Below are the code and all the weights of a small trained network. Each question names an input and a class and asks about switching units off, where a switched-off unit gives its printed mean instead of its output.

import numpy as np


def w(rows, s, z=0):
    codes = np.array(rows[::2]) - 128.0
    scale = np.full(codes.shape[1], s)
    scale[-1] = z or s
    return codes * scale


def norm(h):
    return h / np.sqrt((h * h).mean(-1, keepdims=True) + 1e-5)


def f(y):
    return np.maximum(y, 0)


def log_softmax(a):
    a = a - a.max(-1, keepdims=True)
    return a - np.log(np.exp(a).sum(-1, keepdims=True))


def net(x, mask):
    res = np.array(x, float).reshape(1, 5) / 4 @ E
    u = 0
    for l in range(2):
        y = f(norm(res) @ A[l][:, :-1].T + A[l][:, -1])
        res = res + np.where(mask[u : u + 14], y, B[l][:, -1]) @ B[l][:, :-1]
        u += 14
    return log_softmax(norm(res)[-1] @ U[:, :-1].T + U[:, -1])


A, B = {}, {}
E = w([
[181,34,99,30,173],'x0',
[123,129,127,124,127],'x1',
[153,88,2,221,124],'x2',
[116,199,77,95,183],'x3',
[13,71,134,151,210],'x4',
],0.0049)
A[0] = w([
[88,116,59,197,74,86],'0.n0',
[119,90,152,98,157,176],'0.n1',
[193,98,89,138,191,83],'0.n2',
[189,157,141,112,97,87],'0.n3',
[113,72,139,109,170,118],'0.n4',
[223,151,122,131,33,2],'0.n5',
[185,199,183,169,139,72],'0.n6',
[169,89,110,85,137,25],'0.n7',
[136,17,215,183,94,55],'0.n8',
[177,121,2,200,152,60],'0.n9',
[123,223,56,85,191,19],'0.n10',
[186,25,217,202,6,61],'0.n11',
[156,100,72,148,118,81],'0.n12',
[72,152,170,141,110,131],'0.n13',
],0.0071,0.0056)
B[0] = w([
[117,117,196,110,82,200],'0.n0',
[150,138,149,157,178,254],'0.n1',
[125,136,176,121,94,172],'0.n2',
[153,157,113,144,170,178],'0.n3',
[178,149,122,160,159,207],'0.n4',
[199,151,116,108,119,178],'0.n5',
[138,99,108,154,216,179],'0.n6',
[147,83,135,128,166,144],'0.n7',
[56,226,36,39,155,211],'0.n8',
[107,66,182,83,39,223],'0.n9',
[2,177,41,18,157,167],'0.n10',
[74,193,63,79,180,252],'0.n11',
[112,84,166,117,103,165],'0.n12',
[189,130,129,152,165,220],'0.n13',
],0.008,0.0033)
A[1] = w([
[157,75,135,87,125,68],'1.n0',
[122,87,23,170,98,73],'1.n1',
[214,173,122,138,59,74],'1.n2',
[119,49,21,200,76,55],'1.n3',
[196,60,100,124,185,115],'1.n4',
[67,102,168,188,189,103],'1.n5',
[101,83,127,53,97,162],'1.n6',
[122,177,254,90,127,1],'1.n7',
[23,42,146,177,149,89],'1.n8',
[165,175,152,133,252,133],'1.n9',
[80,208,154,244,79,115],'1.n10',
[95,159,68,65,117,147],'1.n11',
[71,162,85,74,116,83],'1.n12',
[142,95,73,84,145,59],'1.n13',
],0.0093,0.0049)
B[1] = w([
[144,142,128,198,156,148],'1.n0',
[63,127,181,52,151,143],'1.n1',
[141,158,53,17,168,162],'1.n2',
[43,71,193,16,54,151],'1.n3',
[153,175,188,207,155,168],'1.n4',
[246,223,17,33,109,180],'1.n5',
[102,194,172,245,116,184],'1.n6',
[49,34,122,56,69,164],'1.n7',
[213,216,65,71,73,176],'1.n8',
[120,59,104,167,6,254],'1.n9',
[177,34,194,207,253,191],'1.n10',
[47,133,131,230,159,198],'1.n11',
[54,141,113,190,126,174],'1.n12',
[113,129,147,170,206,150],'1.n13',
],0.0065,0.0082)
U = w([
[2,181,79,148,188,133],'0',
[86,52,213,35,32,114],'1',
[158,130,102,192,93,255],'2',
[228,195,17,53,159,70],'3',
[199,78,218,243,243,60],'4',
],0.0092,0.0076)

Each question gives the input, the list of numbers given to net, and the class t.
The units are the neurons (one row each of A and B). Each row of codes is followed by its name. A weight is (code - 128) times the scale printed after its matrix; where a second scale follows, it is the last column's (A, B and U).
mask holds one flag per neuron, layer by layer. A switched-off neuron (its flag False) gives its mean, the last column of its row in B, instead of its output. The means were averaged over made-up inputs and are rounded, as every weight is.
A unit's drop is (log p(t) with every unit on - log p(t) with that unit switched off) / (log p(t) with every unit on - log p(t) with every unit switched off).
The circuit of an input: a set's keep is (log p(t) with only the set's units on - log p(t) with every unit switched off) / (log p(t) with every unit on - log p(t) with every unit switched off). Starting from the 12 units with the biggest drops (on a tie, the unit counted first), units are removed one at a time, each time the one whose removal leaves the highest keep (on an exact tie, the one counted first), for as long as the keep stays at least 0.8.
circuit, biggest first: the units of the circuit, biggest drop first
unit that matters most: the unit with the biggest drop
k most important neurons: the k neurons with the biggest drops, biggest first
k most important neurons of layer l: the k neurons of layer l with the biggest drops, biggest first
input [3,0,-8,2,8], class 1: circuit, biggest first : (1.n7 0.n11)
input [-7,-5,4,5,5], class 4: unit that matters most : 1.n10
input [-8,-3,-8,4,5], class 1: 2 most important neurons : (1.n7 1.n9)
input [7,-1,2,0,7], class 3: 3 most important neurons : (1.n5 1.n8 1.n10)
input [-7,4,-1,-4,6], class 4: 3 most important neurons of layer 1 : (1.n10 1.n2 1.n9)
input [-7,-2,5,8,-7], class 0: 3 most important neurons : (0.n10 1.n2 1.n5)
input [-4,3,-7,-5,-8], class 3: circuit, biggest first : (1.n2 0.n5)
input [-4,-4,-6,4,2], class 1: circuit, biggest first : (1.n7 0.n11)
input [-3,3,5,-7,-7], class 0: circuit, biggest first : (0.n11 1.n9)
input [-6,6,-8,2,-7], class 1: 3 most important neurons of layer 1 : (1.n7 1.n5 1.n8)
input [-8,7,-4,-8,-3], class 0: 2 most important neurons of layer 0 : (0.n11 0.n8)
input [6,-4,6,2,3], class 1: circuit, biggest first : (1.n3 0.n9)
input [3,0,-6,-8,0], class 0: circuit, biggest first : (0.n8 0.n11)
input [0,0,-1,-4,7], class 3: circuit, biggest first : (1.n5)
input [2,4,2,-5,7], class 3: 2 most important neurons : (1.n5 1.n8)
input [-7,-8,-5,6,8], class 2: 2 most important neurons : (0.n9 1.n2)
input [6,-5,6,-5,5], class 1: 2 most important neurons of layer 1 : (1.n3 1.n1)
input [-1,-7,6,-8,-2], class 0: 3 most important neurons : (0.n11 0.n8 1.n9)
input [-4,-6,4,1,-7], class 3: 2 most important neurons of layer 1 : (1.n2 1.n9)
input [4,3,1,-3,5], class 3: 3 most important neurons : (1.n5 0.n11 0.n1)
input [2,6,4,6,8], class 3: unit that matters most : 1.n8
input [3,2,5,-5,8], class 3: circuit, biggest first : (1.n8 1.n5)
input [-8,-7,-3,-7,2], class 4: 3 most important neurons : (1.n10 0.n13 0.n10)
input [1,-4,8,2,6], class 1: circuit, biggest first : (1.n3 0.n9)
input [0,3,-8,6,-1], class 1: 4 most important neurons : (0.n11 0.n8 1.n7 1.n9)
